Below is a small trained network, with its code and all its weights. Each question gives an input and a class and asks what happens when units are switched off, that is, made to give their printed mean instead of their output.

import numpy as np


def w(rows, s, z=0):
    codes = np.array(rows[::2]) - 128.0
    scale = np.full(codes.shape[1], s)
    scale[-1] = z or s
    return codes * scale


def norm(h):
    return h / np.sqrt((h * h).mean(-1, keepdims=True) + 1e-5)


def f(y):
    return np.maximum(y, 0)


def log_softmax(a):
    a = a - a.max(-1, keepdims=True)
    return a - np.log(np.exp(a).sum(-1, keepdims=True))


def net(x, mask):
    res = np.array(x, float).reshape(1, 7) / 4 @ E
    u = 0
    for l in range(4):
        y = f(norm(res) @ A[l][:, :-1].T + A[l][:, -1])
        res = res + np.where(mask[u : u + 9], y, B[l][:, -1]) @ B[l][:, :-1]
        u += 9
    return log_softmax(norm(res)[-1] @ U[:, :-1].T + U[:, -1])


A, B = {}, {}
E = w([
[213,124,103,71,77,105,104],'x0',
[107,51,117,76,157,83,163],'x1',
[126,127,194,148,95,72,118],'x2',
[127,128,126,127,129,126,128],'x3',
[128,125,130,127,126,129,129],'x4',
[59,130,129,71,52,155,112],'x5',
[165,111,171,124,70,191,255],'x6',
],0.0034)
A[0] = w([
[139,225,100,182,81,202,103,107],'0.n0',
[119,114,254,145,71,33,147,48],'0.n1',
[175,110,169,166,189,99,161,89],'0.n2',
[175,109,93,126,62,108,101,52],'0.n3',
[64,106,141,107,83,162,112,158],'0.n4',
[132,114,208,158,88,14,89,110],'0.n5',
[136,129,5,64,184,207,156,52],'0.n6',
[75,63,119,30,181,53,200,58],'0.n7',
[78,136,166,152,163,120,151,4],'0.n8',
],0.0055,0.0032)
B[0] = w([
[144,34,182,178,88,88,98,247],'0.n0',
[134,147,29,155,115,255,123,236],'0.n1',
[132,162,80,157,117,63,162,205],'0.n2',
[134,140,181,60,205,122,145,174],'0.n3',
[127,150,95,159,159,40,188,230],'0.n4',
[124,121,17,130,137,217,105,253],'0.n5',
[125,160,52,187,92,210,110,219],'0.n6',
[168,80,215,204,63,135,55,249],'0.n7',
[63,145,157,99,189,165,156,152],'0.n8',
],0.0053,0.0028)
A[1] = w([
[194,168,148,51,125,121,105,7],'1.n0',
[168,66,168,150,98,164,227,105],'1.n1',
[1,181,204,176,147,147,157,29],'1.n2',
[212,182,132,42,79,129,101,82],'1.n3',
[130,43,106,116,149,117,161,93],'1.n4',
[38,174,144,64,48,151,101,122],'1.n5',
[148,171,196,152,112,139,89,32],'1.n6',
[129,30,125,112,184,170,133,116],'1.n7',
[58,72,154,97,61,154,116,128],'1.n8',
],0.0049,0.0018)
B[1] = w([
[131,47,143,97,209,147,129,143],'1.n0',
[84,205,152,57,120,96,63,254],'1.n1',
[191,25,125,80,230,176,146,192],'1.n2',
[122,2,123,150,237,172,165,184],'1.n3',
[128,125,182,172,75,120,95,156],'1.n4',
[212,101,61,218,154,53,194,179],'1.n5',
[96,65,167,162,109,133,85,144],'1.n6',
[122,152,146,153,72,139,87,169],'1.n7',
[216,137,91,169,140,81,127,194],'1.n8',
],0.0048,0.0034)
A[2] = w([
[102,75,86,119,89,85,209,48],'2.n0',
[173,180,95,139,187,44,174,113],'2.n1',
[176,174,93,145,152,190,102,98],'2.n2',
[142,104,195,136,110,133,32,108],'2.n3',
[93,133,42,162,142,168,68,145],'2.n4',
[210,106,77,14,75,148,106,107],'2.n5',
[174,107,161,123,148,119,149,9],'2.n6',
[36,127,120,119,219,185,175,55],'2.n7',
[149,223,227,2,69,180,248,10],'2.n8',
],0.0034,0.0014)
B[2] = w([
[152,182,128,170,114,124,166,145],'2.n0',
[119,126,108,112,104,72,157,161],'2.n1',
[79,106,122,107,69,127,148,194],'2.n2',
[120,104,206,116,81,91,126,190],'2.n3',
[128,159,116,64,92,171,147,255],'2.n4',
[81,114,162,164,174,173,188,196],'2.n5',
[102,141,115,136,153,132,126,136],'2.n6',
[196,58,142,78,111,161,98,174],'2.n7',
[2,251,220,62,93,102,144,179],'2.n8',
],0.0048,0.003)
A[3] = w([
[168,152,115,195,158,65,132,134],'3.n0',
[159,161,72,158,131,34,189,30],'3.n1',
[171,68,173,75,224,161,147,140],'3.n2',
[140,126,185,213,148,156,102,141],'3.n3',
[203,89,123,22,166,130,135,87],'3.n4',
[43,183,105,13,164,56,8,16],'3.n5',
[116,144,137,97,65,143,217,253],'3.n6',
[95,95,64,79,156,87,4,190],'3.n7',
[166,76,135,103,150,148,134,70],'3.n8',
],0.0046,0.0014)
B[3] = w([
[138,132,109,85,89,92,169,174],'3.n0',
[183,128,44,134,187,33,170,161],'3.n1',
[77,105,135,104,177,115,116,203],'3.n2',
[147,80,114,32,90,105,105,202],'3.n3',
[61,98,154,157,204,143,144,166],'3.n4',
[87,254,228,45,115,125,163,182],'3.n5',
[112,191,115,111,178,113,40,223],'3.n6',
[120,187,207,129,97,177,202,252],'3.n7',
[86,121,131,158,193,126,128,167],'3.n8',
],0.0052,0.0034)
U = w([
[82,254,190,68,116,128,138,254],'0',
[130,134,27,155,80,248,110,140],'1',
[105,4,154,102,248,154,137,98],'2',
[180,44,188,153,20,80,57,84],'3',
[179,141,38,139,152,5,191,41],'4',
],0.0082,0.0013)

Each question gives the input, the list of numbers given to net, and the class t.
The units are the neurons (one row each of A and B). Each row of codes is followed by its name. A weight is (code - 128) times the scale printed after its matrix; where a second scale follows, it is the last column's (A, B and U).
mask holds one flag per neuron, layer by layer. A switched-off neuron (its flag False) gives its mean, the last column of its row in B, instead of its output. The means were averaged over made-up inputs and are rounded, as every weight is.
A unit's drop is (log p(t) with every unit on - log p(t) with that unit switched off) / (log p(t) with every unit on - log p(t) with every unit switched off).
The circuit of an input: a set's keep is (log p(t) with only the set's units on - log p(t) with every unit switched off) / (log p(t) with every unit on - log p(t) with every unit switched off). Starting from the 12 units with the biggest drops (on a tie, the unit counted first), units are removed one at a time, each time the one whose removal leaves the highest keep (on an exact tie, the one counted first), for as long as the keep stays at least 0.8.
circuit, biggest first: the units of the circuit, biggest drop first
most important unit: the unit with the biggest drop
k most important neurons: the k neurons with the biggest drops, biggest first
k most important neurons of layer l: the k neurons of layer l with the biggest drops, biggest first
input [-2,4,-8,-2,-3,0,0], class 1: circuit, biggest first	[0.n6]
input [8,-1,-5,0,-3,2,-8], class 0: 2 most important neurons of layer 1	[1.n2, 1.n8]
input [-8,-2,7,0,4,0,4], class 2: 4 most important neurons	[1.n2, 0.n8, 0.n6, 2.n7]
input [2,0,5,-2,2,8,7], class 4: circuit, biggest first	[1.n5, 1.n8, 0.n7]
input [4,5,6,-2,8,4,5], class 1: 4 most important neurons	[0.n1, 0.n5, 0.n0, 1.n8]
input [1,-6,2,1,7,7,0], class 4: 2 most important neurons	[0.n7, 1.n5]
input [-3,-1,8,-3,1,-3,-6], class 1: 3 most important neurons	[0.n5, 0.n1, 1.n1]
input [8,1,-3,4,-5,-4,-8], class 0: 2 most important neurons	[3.n5, 3.n7]
input [-5,8,1,-4,2,-3,-7], class 3: 3 most important neurons of layer 1	[1.n1, 1.n4, 1.n7]
input [3,3,4,-4,0,6,-1], class 4: 2 most important neurons of layer 0	[0.n4, 0.n6]
input [2,-1,0,-6,-4,-7,-8], class 0: circuit, biggest first	[3.n5, 3.n7]
input [-6,-8,-6,7,-2,5,5], class 3: 2 most important neurons	[0.n0, 0.n5]
input [7,-2,8,-6,-7,-6,-4], class 1: 2 most important neurons	[0.n5, 0.n1]
input [6,-3,-5,3,-1,-7,8], class 0: most important unit	1.n1
input [-4,-4,-6,-8,1,-4,-6], class 0: 3 most important neurons	[0.n1, 0.n7, 0.n5]
input [2,-7,0,-8,1,-7,-8], class 0: 2 most important neurons	[0.n7, 3.n5]
input [-4,-8,7,1,0,8,7], class 3: 3 most important neurons	[0.n0, 1.n5, 1.n8]
input [-5,1,7,-6,4,-5,-2], class 1: circuit, biggest first	[0.n5, 0.n1]
input [0,6,-4,3,4,-2,-5], class 3: 2 most important neurons	[0.n7, 1.n1]
input [5,-8,-7,-3,4,5,3], class 3: circuit, biggest first	[0.n0]
input [-2,7,-7,6,7,5,-5], class 1: 2 most important neurons	[0.n6, 1.n1]
input [6,1,3,0,1,-2,-5], class 2: 2 most important neurons	[1.n3, 1.n1]
input [7,-7,-6,5,0,-1,-5], class 2: circuit, biggest first	[1.n3, 0.n3, 0.n1, 3.n4]
input [8,-6,-6,4,-6,-4,-7], class 2: 2 most important neurons of layer 2	[2.n8, 2.n5]
input [-7,4,-7,-2,8,-6,-8], class 0: 2 most important neurons of layer 0	[0.n1, 0.n5]
input [-6,-6,3,0,0,5,-4], class 2: 2 most important neurons of layer 0	[0.n7, 0.n6]
